How the elements are linked:
§: j309->j169, j141->j457, j376->j714, j252->j180, j765->j93, j125->j247, j712->j515, j174->j193, j150->j897, j34->j655, j457->j287, j628->j584, j586->j602, j559->j286, j975->j149, j467->j851, j650->j765, j602->j321, j902->j694, j770->j385, j226->j976, j423->j707, j772->j319, j154->j303, j841->j21, j897->j650, j899->j982, j346->j549, j515->j873, j321->j465, j180->j53, j193->j423, j319->j719, j133->j410, j465->j423, j9->j301, j851->j382, j339->j836, j387->j277, j982->j902, j761->j778, j678->j851, j286->j309, j680->j841, j93->j387, j363->j497, j839->j346, j695->j900, j519->j809, j893->j778, j268->j174, j248->j123, j326->j88, j549->j559, j160->j732, j655->j9, j504->j198, j287->j467, j732->j365, j400->j363, j482->j160, j285->j53, j30->j736, j612->j891, j32->j1, j976->j891, j566->j150, j957->j326, j778->j612, j744->j393, j873->j237, j370->j844, j439->j742, j65->j975, j809->j32, j888->j154, j584->j928, j497->j376, j844->j470, j836->j586, j149->j655, j605->j133, j301->j834, j928->j226, j410->j194, j641->j712, j53->j911, j194->j193, j834->j744, j532->j252, j719->j727, j382->j899, j365->j897, j742->j285, j891->j761, j694->j844, j123->j532, j393->j482, j470->j311, j28->j268, j736->j309, j900->j519, j911->j655, j727->j770, j1->j439, j247->j226, j237->j248, j303->j893, j277->j125, j21->j605, j714->j286, j126->j628, j198->j65, j169->j770, j707->j841, j88->j742, j385->j893, j311->j30
!: j309->j559, j141->j694, j376->j149, j252->j65, j765->j628, j125->j976, j712->j237, j174->j126, j150->j765, j34->j873, j457->j559, j628->j28, j586->j465, j559->j287, j975->j470, j467->j497, j650->j126, j602->j680, j902->j311, j770->j851, j226->j761, j423->j21, j772->j727, j154->j982, j841->j133, j897->j93, j899->j844, j346->j902, j515->j248, j321->j928, j180->j160, j193->j586, j319->j770, j133->j465, j465->j841, j9->j744, j851->j641, j339->j160, j387->j141, j982->j772, j761->j154, j678->j899, j286->j467, j680->j303, j93->j584, j363->j714, j839->j982, j695->j809, j519->j586, j893->j839, j268->j891, j248->j252, j326->j285, j549->j363, j160->j180, j655->j834, j504->j975, j287->j902, j732->j695, j400->j376, j482->j365, j285->j655, j30->j169, j612->j141, j32->j566, j976->j680, j566->j650, j957->j742, j778->j707, j744->j160, j873->j123, j370->j311, j439->j897, j65->j957, j809->j439, j888->j893, j584->j566, j497->j34, j844->j612, j836->j321, j149->j88, j605->j194, j301->j393, j928->j174, j410->j602, j641->j252, j53->j9, j194->j247, j834->j482, j532->j957, j719->j385, j382->j370, j365->j900, j742->j911, j891->j888, j694->j719, j123->j504, j393->j732, j470->j311, j28->j193, j736->j326, j900->j834, j911->j301, j727->j382, j1->j482, j247->j891, j237->j532, j303->j612, j277->j226, j21->j410, j714->j515, j126->j928, j198->j149, j169->j286, j707->j605, j88->j53, j385->j497, j311->j309

The rows follow the links: the fewer symbols apart two elements are, the more alike their rows tend to be.

Known rows, each with its element:
[ 656 -645  173  -47  441  383  431 -486 -201 -102 -218  163 -953  267 -203  490  259   10 -648  -77 -268  133 -366  -58  980 -212  241  166  282  280  667 -377 -287  -86 -226  525 -386   61 -599  -73  -80    0 -251  252 -148  725 -260  605 -462  582  284  -63   -5  -52 -230  407 -517  192  392  394 -183]: j53
[-167 1025 -411 -416   42  125   13 -137 -182 -894 -772  357  591  274  435 -350 -278 -712 -386 -300  142  124   18  316  331 -129  341  413   40  388 -634  464 -206  -51 -433   66 -216  263  676  141 -176   37 -399 -101 -824   93 -103  -87  173 -461  -44  -66  -66  219  400 -453 -301  352 -333  132 -300]: j772
[-595 -329  188 -329  106 -350  199  510 -277 -119  469 -416 -415 -635  359 -529 -473  -60   88   75  -43   61 -446 -756 -770  -81  298 -136  -77 -642 -322  306  189 1011 -338 -102    8  215  162 -238  533 -593  373 -167  -47 -217  282 -331 -205  453   76  534   15 -132   54  483 -141  231 -269 -773 -163]: j712
[  451   -69   -95   202  -375   556  -323  -504   492   338   242    70    73   -99  -238  -519  -261    93   -21   673   605    26   238   128  -228   -84  -584   242   204   227   138  -107   707  -536  -107  -783   -72  -462   -68   526  -339  1100    66   125   193   347   200 -1028    47    30   274   386  -170  -247   702   240   107   -61   391  -331   251]: j174
[ 528  -21 -120  563 -565  137   33  -55  752  348  683 -388 -125 -203 -143 -309 -164  211  138  429  134 -142  -36   49  171  -36 -248  470  800  114  180 -118  593 -251 -167 -706  100   48   82  817 -192  991  -70  150  194  -98  199 -795  104  452 -118  -43  209  117  927 -516  393 -138   73 -192  312]: j93
[ 102  864  -26  222   97  353 -267 -432 -159 -190 -103  380  469 -711 -499  396  -63 -671 -353 -512  244   70 -113 -333 -256  233  298  253 -411  221 -624  546 -322 -154  364  403  317 -503  232 -592  -75 -134   15 -103 -688  131 -314 -614  733 -396  194  383 -103  724  -37   49  118   52 -338  727  403]: j154
[  10 -127  -92  -49  282 -799  125  777   99  -24  431  406  587  255  577 -234  112  239  661  240 -528 -471  160  631 -587   13    9 -616 -534 -408 -116 -186 -230  -47  417   21  464  126  269   72 -368 -469 -728  139  218 -425  266  345 -318 -454 -380 -506 -220 -148    3 -824  115 -240  179  213   66]: j286
[-135  -88  146  190 -400   31 -235   77  220  231 -117 -846 -267  282  -66  788  128  338  103 -821  171  103 -157   16  587  311   10 -186  761  251 1016 -569  -91  309  -89  188   57  237 -397 -192  627   98  595 -196  201 -385 -156  808  -37  417 -247 -588  685   46  -93 -484  255 -179 -338 -126    9]: j900
[  71 -130  137  169 -276   19 -148   19  100  111 -221 -755 -445  213 -137  934  139  206 -116 -875   47  127 -306   12  740  233   32 -118  795  297 1009 -615 -212  305 -205  286  -53  157 -514 -237  589   98  467 -136   76 -203 -166  765  -79  577 -155 -480  692  134  -58 -383  132  -34 -243   25  -17]: j482
[-319  387  161   -7  -14  509 -620 -605 -245  305 -547  346  446 -233 -587  260   38 -138  -55 -100  677  171  426  -82 -613  252 -391 -216 -840   85 -158  137   67 -401  494   56    9 -761 -125 -675  138   -9  583 -137   84   91 -310 -313  509 -760  402  412 -331  -41 -607  813   65  -74  -24  138  233]: j680
[-619  -99   82 -366 -242  269 -649 -347  -53  490 -734 -294  226  661  -85  121   -9  491  181  144  652  208  705  288 -241  190 -788 -517 -204   70  584 -433  314 -181   -3 -326 -355 -237 -194 -106  368  233  762 -183  642 -200  -43  392  -27 -393  142 -146   67 -731 -397  555   15 -204   87 -579 -242]: j586
[ 214  309  201  447 -101  471 -381 -530   74  361  273  309  173 -803 -840  363  114 -218 -171 -131  426   26  -39 -484 -514  241 -143   75 -436   92 -285  247   -2 -346  649  124  299 -797 -149 -523  -52  145  352  -30 -114  162 -230 -841  680 -287  293  536 -236  441 -265  528  238 -125  -24  461  585]: j247
[ -18 1009 -222  -26  225   37 -184  -29  -89 -555 -198  598  833 -248  119  173 -114 -728 -153 -478  154  -99 -142  146 -305  164  356   59 -501  197 -604  453 -444  -72  222  390  468 -215  492 -384 -241 -216 -490  -69 -709  -56 -125 -255  409 -682  -60  -53 -159  604  197 -602   51   96 -348  692  238]: j839
[-644 -107   49 -518   -8  203 -535 -403 -393  314 -871  207  349  633  -33 -109   21  236   88  371  520  180  683  363 -411   71 -708 -497 -642   94  159 -247  208 -331    2 -284 -368 -383 -145 -196   83   22  450 -182  464   79  -40  320    1 -707  315  108 -237 -627 -590  825 -182  -41  167 -494 -305]: j133
[-134   68 -174  -51  155 -724  365  715  -47 -130   63  440  703  486  511 -289  349  245  589  301 -748 -292  435  645  -42 -103   73 -146 -370 -230 -493  188 -189 -343  290   97  165  301  474  347 -501 -459 -699  175  222 -367  147  488  -91 -609 -517 -606 -208  -66 -306 -732  158 -267   88  262  -95]: j169
[ 396 -115 -106  447 -629  204  -17  -55  800  257  541 -567 -160   60   19 -350 -200  309  169  315  208  -59   39   98  367  -17 -204  404  920  154  338 -220  586 -100 -216 -749  -43  204   56  788  -97 1010   19  136  241 -123  180 -526  -44  499 -146 -194  239 -100  933 -515  327 -185   85 -390  162]: j566
[-441 -180  156 -131 -271  118 -347  -71  -91  269 -516 -711 -267  483 -127  787  109  295   34 -636  315  271   70   29  376  275 -282 -386  372  240  948 -600  -50  253 -183  159 -174   36 -452 -381  701  -97  767 -278  396 -280 -176  942  -72  210    4 -346  508 -284 -441  125   -5 -134 -239 -376 -199]: j339
[-604  -88   66 -492   43  268 -583 -419 -340  334 -800  149  372  579 -104 -103   12  201  115  391  508  163  739  305 -463   68 -795 -478 -659   60  218 -230  212 -319    1 -304 -297 -399 -151 -168   75   34  510 -141  504   47  -86  252  -23 -697  265  136 -229 -631 -520  940 -150  -36  211 -447 -233]: j410
[-424 -579  305 -166  162 -244  480  188 -266   41  480 -412 -804 -648   -6 -434 -154  150  -36  372 -320  137 -306 -882 -299 -170  307  159  -16 -647 -297  399  152  816 -301   64 -162  314   -1  -10  427 -602  449  -28   78  -36  122 -211 -261  683  146  551  -26 -100 -198  882  -86  200  -69 -525 -288]: j532
[ 514 -402  121   46  143  334  127 -377  -99  -88 -295 -250 -778  340 -149  822  166   19 -518 -641    6  123 -430    0  964   53  177  -48  435  369 1059 -550 -381   85 -178  578 -229   84 -622 -320  306   56  -29   53 -131  415 -327  823 -346  574   90 -308  290   14 -174  -56 -291   52   88  274  -66]: j301
[-541  -58   29 -452   25  283 -558 -389 -357  288 -888  180  369  598 -105 -184   32  203   26  349  544  126  683  371 -448   57 -749 -478 -669   97   97 -204  194 -386   78 -291 -335 -427 -132 -311   51   29  518 -145  425  124  -50  204    2 -713  289  155 -315 -642 -562  850 -182  -11  188 -467 -252]: j605
[  177  -464    48  -320   553  -429    13   651    -8  -261   597   321   124   -41   761  -379  -512  -143   374   124   -21  -456  -407   227 -1037   -59    46  -887  -570  -531   259  -436  -187   532    64    21   533  -129   -14  -338  -118  -314  -691   111  -116    47   341    24  -639   -10    52   -55  -358  -314   558  -420  -324   152   376  -104    85]: j714
[ 377  287  170  716 -169  310 -162 -302  342  369  663  172   84 -983 -864  348  143 -181   29 -174  188  -72 -142 -482 -418  242    2  244 -163    4 -308  267   50 -322  742   92  436 -581  -59 -335  -87  232  225   87 -131   29 -236 -931  710   21  200  448 -137  615  -82  137  457 -265  -50  518  661]: j277
[-214  841 -473 -528  201  -22   53   23 -208 -863 -621  443  683  417  635 -476 -289 -605 -194 -137   -4   24   67  478  206 -125  350  231 -110  203 -611  395 -239   17 -463  -35  -68  294  727  221 -279 -106 -618  -26 -671    0   -5   92  -52 -536 -180 -124  -92   80  523 -589 -294  297 -212   55 -342]: j770
[ 578 -791  152  100  402   34  741 -206 -174   74    1  340 -812  239 -200   38  546  339 -326  583 -773   43   32  -27  845 -439  220  377  -21  -45   82   10 -126 -386  -11  435 -429  311 -354  321 -392 -209 -469  388  180  569 -151  496 -405  410   63  -22 -275 -128 -588  539 -305   18  556  389 -209]: j326
[  194  -893   254   -39   335   -82   805   -93  -272   108   268   -55 -1026  -161  -178  -159   341   202  -287   581  -672   121  -141  -583   579  -395   313   473    62  -263  -149   232     0    97  -188   283  -454   354  -354   255   -69  -420   -55   208   257   462   -25   160  -322   693   177   352  -242  -145  -491   923  -278   146   325   -75  -240]: j957
[-393 -484  242 -327  297 -427  143  605 -273 -117  549 -327 -387 -601  418 -580 -565  -55  191   81  -67  -95 -483 -572 -969 -131  203 -360 -151 -723 -206   67  114 1043 -213  -63  170  138  121 -342  467 -570  184 -116   -6 -175  311 -346 -386  484  116  501 -103 -220  265  444 -155  264  -45 -635 -149]: j515
[ 278  270  262  648  -56  359 -268 -394  150  374  425  277  110 -919 -856  472  146 -267  -90 -183  254  -15 -175 -455 -447  310   17  142 -347   10 -298  332   68 -293  740  196  369 -692 -128 -510  -52  108  317   14 -155  117 -274 -814  657  -68  239  537 -144  589 -232  326  292 -192  -57  529  652]: j125

Each walk starts at a row. The symbols on each line, taken left to right, move it on to the next element.
Each answer is a row, close to the row of the element it stands for.
[ 703 -799  145  -31  430  218  638 -362 -177  -28  -41  346 -924  280 -178  119  393  131 -485  378 -505   69 -157 -107  869 -342  162  349   53  136  363 -187 -221 -253 -185  403 -415  147 -494  154 -267  -71 -455  362  -18  768 -131  422 -448  549  239   58 -242 -103 -357  508 -495  161  525  335 -193]
§ § § § §	[ 700 -710  175 -102  491  332  326 -355 -173 -172 -134  136 -959  252  -71  455  121   14 -532 -188 -167   87 -504  -17  837 -118  297   -1  180  249  823 -422 -298   67 -238  520 -248   22 -588 -172  -10  -13 -424  187 -172  771 -159  542 -550  657  295   -3  -47  -31 -104  228 -555  228  423  269 -153]
§ ! ! ! ! §	[ -79  -62  110  191 -346    6 -167   94  123  138 -111 -806 -397  237 -159  901  181  248    0 -830  110  165 -287  -35  635  274   14 -174  736  303  975 -582 -194  342 -170  290   22  196 -488 -262  577   40  587 -235  178 -340 -196  810   -6  501 -162 -493  709   99 -176 -431  155 -105 -376  -61   30]
[-487 -117   64 -310 -240  383 -708 -426  -39  464 -692 -108  286  574 -160 -131  -53  378  141  371  664  189  729  327 -394   95 -924 -432 -309   65  436 -362  409 -290  -45 -550 -318 -349 -221    3  154  409  659 -130  605  -14  -22   63  -48 -500  206   44  -59 -702 -254  729   10 -113  154 -559 -171]
! ! ! ! § ! §	[ -97  727   19  160   95  406 -388 -482 -230  -32 -311  480  501 -570 -545  366   25 -579 -303 -362  374   90   37 -206 -463  229  -18   15 -650  243 -533  401 -182 -368  506  335  240 -676  100 -691 -100  -83  214 -122 -411  158 -293 -519  719 -644  286  463 -187  479 -346  363   76   16 -209  529  369]
! § ! § § ! !	[ 249  520  109  458  -12  437 -279 -488  106  131  236  326  246 -890 -721  347   16 -380 -228 -252  285  -33 -184 -435 -369  261   59  225 -376  159 -371  399  -62 -320  609  201  307 -679  -17 -555  -86  124  172   17 -347  228 -263 -867  765 -247  269  524 -224  599  -73  288  282  -71 -129  577  532]
[  440   -82   -56   369  -490   513  -309  -410   575   397   394   -58    27  -169  -301  -458  -220   108    36   611   579   -15    92    42  -189    -3  -544   328   364   209    50  -132   678  -492    27  -835   -45  -407   -57   486  -284  1109   125   144   217   291   182 -1090   215    72   215   343  -127  -131   633    91   232  -124   271  -297   338]
§ ! § !	[-656   58   14 -468   73  302 -613 -502 -375  303 -840  305  430  476 -221    5   41   69  -37  314  584  202  741  239 -543   87 -709 -428 -767  186   53  -88   76 -388  121 -176 -216 -561 -197 -331   32   18  420 -137  391  150  -37  129  146 -761  335  155 -263 -422 -575  894 -141    2  146 -310 -148]
! ! § ! § ! §	[-607   -6   98 -450    7  272 -586 -410 -379  254 -824  206  415  560 -179  -47  -13  202  117  275  539  201  670  313 -509   89 -704 -475 -677  104   91 -213  174 -343  108 -215 -296 -452 -106 -367   69    2  487 -139  463   73  -94  226   78 -755  309  133 -226 -595 -596  806 -146  -39  190 -433 -228]
[-253  959 -462 -484   74   93   13  -57 -271 -855 -758  343  568  349  574 -398 -275 -709 -365 -193   79   95   73  328  340 -112  335  397   20  326 -624  489 -168   39 -555  -31 -222  346  626  247 -197   -9 -452  -96 -739   63  -86  -83   63 -409 -116  -64   23  195  490 -467 -331  352 -332   73 -376]
§ § ! !	[ 384 -715  215 -457  699  -72  178  191 -187 -412  318  207 -654 -117  547 -297 -597 -230 -209  -77   29 -171 -793 -225 -450 -153  337 -478 -235 -340  431 -407 -157  719 -305  191  163  -40 -204 -511   97 -303 -488  104 -338  471  122   19 -792  463  371  294 -284 -316  420  114 -601  360  304 -286 -187]
§ § ! § ! § §	[ 400  -96 -113  401 -641   89  -17   81  719  305  524 -709 -275   59  -41  -35  -87  280   91  128  137  -15  -83  108  492   37 -194  362 1078  237  554 -280  510  -34 -266 -587  -15  183  -90  767   34  935  159   38  237 -195  207 -349    2  580 -198 -261  420   10  862 -607  332 -105  -46 -320  223]
[ 269  572   82  363   41  385 -256 -467    8   77  140  375  273 -845 -689  431   22 -467 -232 -393  319   -8 -198 -461 -328  287  139  170 -426  155 -475  405 -108 -271  587  295  315 -654   48 -581  -82  -13  159  -61 -394  204 -318 -756  774 -309  247  493 -198  576 -189  234  191  -48 -203  608  515]
§ ! § ! § §	[-420  -38  104 -298    4  431 -588 -581 -242  370 -627  257  331  298 -363  -40  -16  152   35  392  649  165  682  183 -594  131 -759 -330 -723  117   56 -177  282 -466  253 -334 -236 -646 -186 -309  -26  175  522 -129  465  210  -23 -121  225 -651  407  341 -332 -431 -487  917 -114  -82  245 -288  -45]
! § ! ! § §	[  58  952 -104   56  216  321 -272 -366 -167 -415 -316  580  613 -512 -234  282 -174 -847 -358 -557  336   35 -198  -80 -354  219  295  111 -501  272 -561  380 -352 -140  296  353  321 -470  328 -655 -181  -94 -199  -69 -771  189 -250 -522  559 -548  191  298 -188  530   87 -127  -54  165 -312  654  298]
[ 388 -175  -94 -467  613 -187 -103  399  -96 -583  261  560  194  152  816 -307 -632 -390  105  -89  173 -355 -502  392 -715  -38  135 -752 -599 -187  272 -419 -301  338  -82   48  378 -137   46 -439 -217 -119 -852  176 -416  309  228   21 -603 -152  174  -67 -341 -207  717 -584 -469  296  378   19  -66]
! § § § §	[ 278 -318  163   37  -10  285   49 -193   10   34 -216 -506 -607  316 -100  896  154  129 -315 -808   37  147 -421  -52  898  198  157  -99  604  426 1111 -604 -286  211 -135  517  -79   94 -624 -368  484   73  207  -96   -3  131 -232  934 -172  605    9 -404  408   42 -108 -247 -156  -35 -130   93    1]
! ! ! ! § !	[ -57 -235  186   27 -161  132 -102  -38   -5   78 -278 -693 -554  215  -91  911  153  238 -120 -856  110  225 -311 -107  750  232   71 -104  622  254  940 -520 -247  359 -171  470 -111  209 -525 -354  686  -88  564 -168  126  -90 -184  896 -119  539   29 -328  508   27 -260 -179   -7    7 -248  -67  -90]
[  -2  787  -22  424  -63  163 -133 -226  -54   -9   19  427  556 -761 -630  363  255 -431  -45 -362   -1   36   51 -299 -250  227  209  367 -417  133 -795  609 -214 -396  653  331  305 -439  279 -435 -147 -190  104  -67 -391  -58 -281 -569  827 -498   13  247 -101  708 -376   24  327 -138 -381  711  458]
! § ! ! § ! §	[ 533 -563  -15 -399  706 -217  -18  363  -44 -355  360  548  -41   98  696 -291 -554 -202   65  121   98 -400 -509  298 -703 -117   83 -722 -527 -310  428 -529 -161  396  -50  115  396 -113  -93 -325 -214 -193 -858  246 -278  356  195   33 -756   14  194   36 -474 -350  554 -357 -440  165  488   45   23]
§ ! § § § §	[-447 -568  305 -170  227 -326  344  310 -254   26  517 -388 -706 -701   32 -498 -195   45    7  334 -277   39 -382 -881 -482 -206  300   55 -100 -709 -402  371  166  863 -306  -18  -95  278   12  -89  449 -613  438  -20  129 -117  170 -308 -216  606  129  587  -21 -185 -144  839 -101  216  -71 -592 -202]
[  49  527 -257   57  275 -523  -85  584  -68 -326  204  589  879   -4  374  107  -55 -326  388 -332 -217 -355  -25  440 -540  139  218 -401 -587  -60 -460   24 -466 -106  467  267  634 -150  377 -291 -393 -394 -644   -7 -324 -346  101   97  152 -650 -280 -345 -164  352  114 -947   82 -132 -120  634  284]
§ § ! !	[-217  694 -278  120   28 -611  198  530  -81 -245   -7  454  876   49  153   23  320 -152  344 -139 -516 -216  321  393 -122   75  224    0 -392  -67 -869  444 -375 -254  458  212  415  115  560   87 -432 -446 -475  -60 -159 -507  -13  187  340 -689 -492 -417  -49  440 -227 -794  297 -203 -305  593  122]
§ ! ! § ! !	[-159 1139 -358  -76   21  109  -14  -56 -230 -701 -519  480  774 -103  156 -108  -36 -641 -190 -471   22   18   25  163   72   42  441  365 -169  226 -942  632 -243 -222   38  260   80  100  700  -98 -233 -241 -310  -91 -739 -131 -185 -278  446 -616 -117  -24  -75  506   87 -514  -35  122 -453  508  -86]
[-716  -49   81 -400  117 -353  321  440 -315 -338  189 -429 -335 -478  356 -678 -444 -125  -10   44 -101  143 -287 -664 -458 -130  459   75   -3 -613 -614  480  140 1041 -465  -16  -80  462  439  -43  500 -655  327 -163 -197 -271  182 -226 -255  379    3  439   28 -129  118  476 -153  312 -313 -713 -383]
§ § ! § ! ! §	[ 700 -974  234  -84  604  -14  709 -134 -247  -85  183  409 -928   46   34 -180  200  173 -375  475 -533 -114 -348 -190  396 -441  302  101 -150 -233  163 -102 -146   -9 -144  319 -309  268 -387   38 -290 -311 -546  386  -81  734  -65  235 -657  566  323  262 -407 -265 -298  611 -505  240  651  204 -252]
§ ! § § § !	[ -18  -41   58  316 -519   24 -178  115  301  212  -51 -911 -381  206 -107  716   93  256   51 -741  136  130 -191   45  631  285  -34  -96  912  262  924 -621  -25  300 -193   63   15  207 -376   10  550  295  510 -182  185 -354  -92  626    7  578 -250 -559  760   90  109 -534  291 -167 -348  -99  111]
